Here is a tiny trained network, its code and every weight. The questions are about switching its units off for an input and a class, where a switched-off unit gives its printed mean instead of its output.

import numpy as np


def w(rows, s, z=0):
    codes = np.array(rows[::2]) - 128.0
    scale = np.full(codes.shape[1], s)
    scale[-1] = z or s
    return codes * scale


def norm(h):
    return h / np.sqrt((h * h).mean(-1, keepdims=True) + 1e-5)


def f(y):
    return y / 2 * (1 + np.tanh(0.7978845608 * (y + 0.044715 * y**3)))


def log_softmax(a):
    a = a - a.max(-1, keepdims=True)
    return a - np.log(np.exp(a).sum(-1, keepdims=True))


def net(x, mask):
    res = np.array(x, float).reshape(1, 6) / 4 @ E
    u = 0
    for l in range(4):
        y = f(norm(res) @ A[l][:, :-1].T + A[l][:, -1])
        res = res + np.where(mask[u : u + 8], y, B[l][:, -1]) @ B[l][:, :-1]
        u += 8
    return log_softmax(norm(res)[-1] @ U[:, :-1].T + U[:, -1])


A, B = {}, {}
E = w([
[120,119,161,159,143],'x0',
[160,118,165,82,109],'x1',
[91,185,146,112,142],'x2',
[182,171,129,153,115],'x3',
[127,128,135,134,130],'x4',
[94,128,161,174,7],'x5',
],0.012)
A[0] = w([
[82,248,166,88,146,66],'L0N0',
[199,130,214,44,104,4],'L0N1',
[211,48,93,153,115,41],'L0N2',
[160,137,148,135,200,116],'L0N3',
[94,144,69,187,147,48],'L0N4',
[98,164,43,196,143,89],'L0N5',
[239,229,135,161,112,63],'L0N6',
[39,60,140,56,134,11],'L0N7',
],0.015,0.0041)
B[0] = w([
[206,95,87,225,96,254],'L0N0',
[127,81,224,120,139,222],'L0N1',
[168,104,88,219,112,204],'L0N2',
[142,123,95,64,124,204],'L0N3',
[121,108,192,130,138,175],'L0N4',
[135,88,207,95,136,212],'L0N5',
[2,118,112,140,178,248],'L0N6',
[45,127,127,166,176,211],'L0N7',
],0.028,0.0058)
A[1] = w([
[103,181,154,114,102,1],'L1N0',
[98,139,126,177,58,127],'L1N1',
[56,195,156,100,6,50],'L1N2',
[126,138,101,58,150,191],'L1N3',
[80,105,81,162,126,140],'L1N4',
[65,97,137,157,149,28],'L1N5',
[32,139,107,128,154,7],'L1N6',
[135,83,236,94,127,2],'L1N7',
],0.018,0.0011)
B[1] = w([
[137,141,97,165,170,126],'L1N0',
[176,148,124,121,253,201],'L1N1',
[170,81,72,19,213,163],'L1N2',
[157,161,127,94,158,149],'L1N3',
[124,202,117,158,96,212],'L1N4',
[110,170,148,105,55,249],'L1N5',
[81,192,123,91,80,216],'L1N6',
[184,99,216,93,54,227],'L1N7',
],0.022,0.011)
A[2] = w([
[16,151,116,126,141,53],'L2N0',
[221,201,68,55,219,151],'L2N1',
[128,108,84,137,133,65],'L2N2',
[192,172,81,8,142,72],'L2N3',
[152,150,125,150,88,1],'L2N4',
[71,84,98,116,155,19],'L2N5',
[145,159,58,170,54,80],'L2N6',
[38,145,124,128,219,24],'L2N7',
],0.014,0.0026)
B[2] = w([
[87,159,29,95,71,210],'L2N0',
[248,170,34,86,129,255],'L2N1',
[132,127,107,170,127,124],'L2N2',
[141,121,105,7,172,216],'L2N3',
[146,126,129,145,121,130],'L2N4',
[126,126,144,135,134,114],'L2N5',
[162,92,142,142,72,178],'L2N6',
[80,164,186,102,105,164],'L2N7',
],0.018,0.0073)
A[3] = w([
[132,56,42,161,109,150],'L3N0',
[7,150,109,135,164,69],'L3N1',
[144,125,109,204,212,69],'L3N2',
[119,109,107,210,194,4],'L3N3',
[124,110,120,113,173,48],'L3N4',
[85,72,129,132,129,105],'L3N5',
[128,89,103,177,117,48],'L3N6',
[133,121,132,114,152,35],'L3N7',
],0.018,0.0018)
B[3] = w([
[106,253,172,204,144,192],'L3N0',
[126,186,83,69,75,253],'L3N1',
[205,135,79,159,78,198],'L3N2',
[198,128,95,154,76,179],'L3N3',
[142,112,118,98,101,128],'L3N4',
[135,91,112,111,103,133],'L3N5',
[160,156,136,174,105,166],'L3N6',
[135,122,127,99,131,124],'L3N7',
],0.019,0.0053)
U = w([
[144,160,132,116,64,253],'0',
[6,199,107,106,60,26],'1',
[145,147,121,110,72,212],'2',
[105,64,213,123,114,110],'3',
[151,125,75,245,119,74],'4',
[149,127,72,62,195,34],'5',
],0.011,0.0053)

Each question gives the input, the list of numbers given to net, and the class t.
The units are the neurons (one row each of A and B). Each row of codes is followed by its name. A weight is (code - 128) times the scale printed after its matrix; where a second scale follows, it is the last column's (A, B and U).
mask holds one flag per neuron, layer by layer. A switched-off neuron (its flag False) gives its mean, the last column of its row in B, instead of its output. The means were averaged over made-up inputs and are rounded, as every weight is.
A unit's drop is (log p(t) with every unit on - log p(t) with that unit switched off) / (log p(t) with every unit on - log p(t) with every unit switched off).
The circuit of an input: a set's keep is (log p(t) with only the set's units on - log p(t) with every unit switched off) / (log p(t) with every unit on - log p(t) with every unit switched off). Starting from the 12 units with the biggest drops (on a tie, the unit counted first), units are removed one at a time, each time the one whose removal leaves the highest keep (on an exact tie, the one counted first), for as long as the keep stays at least 0.8.
units of the circuit, in order: the units of the circuit, biggest drop first
unit that matters most: the unit with the biggest drop
k most important neurons: the k neurons with the biggest drops, biggest first
top k neurons in layer l: the k neurons of layer l with the biggest drops, biggest first
input [-3,-5,8,-8,7,-8], class 1: unit that matters most => L0N7
input [-5,-3,-8,-7,-5,7], class 4: 3 most important neurons => L0N6, L0N2, L0N1
input [-1,1,5,3,6,-7], class 5: 3 most important neurons => L0N3, L0N2, L2N3
input [0,-6,-4,1,6,7], class 5: units of the circuit, in order => L1N2, L0N0, L1N1
input [5,8,-6,5,-2,3], class 3: 2 most important neurons => L0N1, L0N0
input [-4,1,5,6,-6,7], class 5: 3 most important neurons => L1N2, L1N1, L0N7
input [1,6,-3,7,3,-5], class 1: 2 most important neurons => L0N6, L0N5
input [7,-7,-8,7,2,-7], class 4: 3 most important neurons => L0N2, L0N7, L1N6
input [-7,8,-1,-1,6,-4], class 3: units of the circuit, in order => L0N1, L2N1
input [6,-2,-7,-4,-1,2], class 4: 2 most important neurons => L0N2, L0N6
input [3,5,-5,-4,2,0], class 3: 3 most important neurons => L0N1, L0N6, L0N0
input [-8,7,-1,8,6,4], class 1: top 2 neurons in layer 0 => L0N6, L0N5
input [-7,-8,-1,3,7,8], class 3: 2 most important neurons => L0N5, L1N7
input [-4,2,-1,-7,6,-1], class 1: units of the circuit, in order => L0N7
input [5,-5,-7,-7,4,-5], class 1: 2 most important neurons => L0N0, L0N7
input [-3,-6,0,4,-1,2], class 3: 2 most important neurons => L0N5, L1N7
input [-3,-8,8,8,3,3], class 1: top 2 neurons in layer 1 => L1N7, L1N5
input [-4,-6,-5,5,-4,7], class 5: top 3 neurons in layer 0 => L0N1, L0N0, L0N7
input [5,-5,-8,1,5,-4], class 4: top 2 neurons in layer 0 => L0N2, L0N1
input [3,4,1,-3,-5,6], class 5: unit that matters most => L1N2
input [6,-5,-8,-4,6,-8], class 4: top 3 neurons in layer 3 => L3N0, L3N1, L3N2
